Below is a small trained network, with its code and all its weights. Each question gives an input and a class and asks what happens when units are switched off, that is, made to give their printed mean instead of their output.

import numpy as np


def w(rows, s, z=0):
    codes = np.array(rows[::2]) - 128.0
    scale = np.full(codes.shape[1], s)
    scale[-1] = z or s
    return codes * scale


def f(y):
    return y / 2 * (1 + np.tanh(0.7978845608 * (y + 0.044715 * y**3)))


def log_softmax(a):
    a = a - a.max(-1, keepdims=True)
    return a - np.log(np.exp(a).sum(-1, keepdims=True))


def net(x, mask):
    res = np.array(x, float).reshape(1, 6) / 4 @ E
    y = f(res @ A[0][:, :-1].T + A[0][:, -1])
    res = res + np.where(mask, y, B[0][:, -1]) @ B[0][:, :-1]
    return log_softmax(res[-1] @ U[:, :-1].T + U[:, -1])


A, B = {}, {}
E = w([
[153,29,119],'x0',
[127,125,130],'x1',
[16,132,104],'x2',
[128,129,127],'x3',
[130,127,128],'x4',
[148,160,2],'x5',
],0.0092)
A[0] = w([
[179,149,132,205],'N1',
[66,115,129,95],'N2',
[138,246,208,100],'N3',
[146,135,84,80],'N4',
[115,118,189,84],'N5',
[133,130,194,2],'N6',
[72,64,184,100],'N7',
[159,152,97,90],'N8',
[124,67,197,117],'N9',
[219,148,124,5],'N10',
[192,161,149,92],'N11',
[136,131,195,109],'N12',
[168,144,65,59],'N13',
[69,142,143,79],'N14',
[129,97,125,66],'N15',
[153,125,70,132],'N16',
[208,133,141,96],'N17',
[169,43,92,94],'N18',
[143,150,84,54],'N19',
[52,84,94,86],'N20',
[143,241,132,147],'N21',
[170,135,143,127],'N22',
[191,131,147,112],'N23',
[77,105,117,86],'N24',
[125,76,115,114],'N25',
[130,81,58,164],'N26',
[165,95,126,60],'N27',
[104,181,119,138],'N28',
],0.014,0.0043)
B[0] = w([
[2,67,129,204],'N1',
[110,130,53,173],'N2',
[200,93,88,255],'N3',
[113,194,135,157],'N4',
[154,218,103,181],'N5',
[155,183,87,163],'N6',
[165,155,115,218],'N7',
[115,165,125,158],'N8',
[161,184,137,230],'N9',
[125,135,80,189],'N10',
[97,94,72,185],'N11',
[102,240,112,193],'N12',
[148,187,149,190],'N13',
[165,119,50,174],'N14',
[184,148,111,124],'N15',
[116,213,198,192],'N16',
[104,126,22,208],'N17',
[173,106,134,211],'N18',
[156,182,145,157],'N19',
[118,107,44,195],'N20',
[203,50,172,249],'N21',
[58,132,68,165],'N22',
[100,131,48,192],'N23',
[141,144,50,156],'N24',
[218,104,113,154],'N25',
[175,181,203,208],'N26',
[124,92,104,151],'N27',
[194,92,113,190],'N28',
],0.0074,0.0065)
U = w([
[145,215,130,2],'0',
[136,106,123,255],'1',
[135,107,125,234],'2',
[103,102,45,13],'3',
[146,112,136,193],'4',
[221,68,130,27],'5',
[6,58,240,77],'6',
],0.014,0.0094)

Each question gives the input, the list of numbers given to net, and the class t.
The units are the neurons (one row each of A and B). Each row of codes is followed by its name. A weight is (code - 128) times the scale printed after its matrix; where a second scale follows, it is the last column's (A, B and U).
mask holds one flag per neuron, in row order. A switched-off neuron (its flag False) gives its mean, the last column of its row in B, instead of its output. The means were averaged over made-up inputs and are rounded, as every weight is.
A unit's drop is (log p(t) with every unit on - log p(t) with that unit switched off) / (log p(t) with every unit on - log p(t) with every unit switched off).
The circuit of an input: a set's keep is (log p(t) with only the set's units on - log p(t) with every unit switched off) / (log p(t) with every unit on - log p(t) with every unit switched off). Starting from the 12 units with the biggest drops (on a tie, the unit counted first), units are removed one at a time, each time the one whose removal leaves the highest keep (on an exact tie, the one counted first), for as long as the keep stays at least 0.8.
units of the circuit, in order: the units of the circuit, biggest drop first
unit that matters most: the unit with the biggest drop
top k neurons: the k neurons with the biggest drops, biggest first
drop of u: that unit's drop, to one decimal
input [7,0,5,-1,-7,-7], class 0: units of the circuit, in order	N9, N5, N7
input [-8,-4,-6,-6,4,1], class 5: unit that matters most	N21
input [-7,-6,-2,-4,1,1], class 5: units of the circuit, in order	N21, N3
input [2,1,7,4,5,7], class 0: units of the circuit, in order	N26, N16
input [6,1,2,-4,2,2], class 5: units of the circuit, in order	N25, N18
input [5,1,-7,-1,3,7], class 0: units of the circuit, in order	N16, N13
input [8,8,-7,7,-3,8], class 0: units of the circuit, in order	N16, N13
input [8,0,-8,1,-5,-7], class 3: top 3 neurons	N17, N23, N22
input [0,0,7,0,5,-2], class 3: top 2 neurons	N20, N2
input [6,-3,-8,7,4,8], class 0: top 4 neurons	N16, N26, N13, N4
input [8,3,3,1,-6,1], class 5: top 2 neurons	N25, N18
input [-4,-1,-2,-6,-8,-8], class 0: top 2 neurons	N12, N5
input [8,-2,6,0,1,-2], class 5: top 2 neurons	N25, N1
input [-8,6,-6,5,-1,-4], class 5: units of the circuit, in order	N3
input [-8,1,2,6,-3,-2], class 5: drop of N3	0.2
input [1,-4,-8,-7,7,-2], class 3: drop of N17	0.1
input [8,1,-1,-2,-4,-8], class 0: drop of N5	0.2
input [-7,-1,-5,6,3,4], class 5: drop of N21	1.2
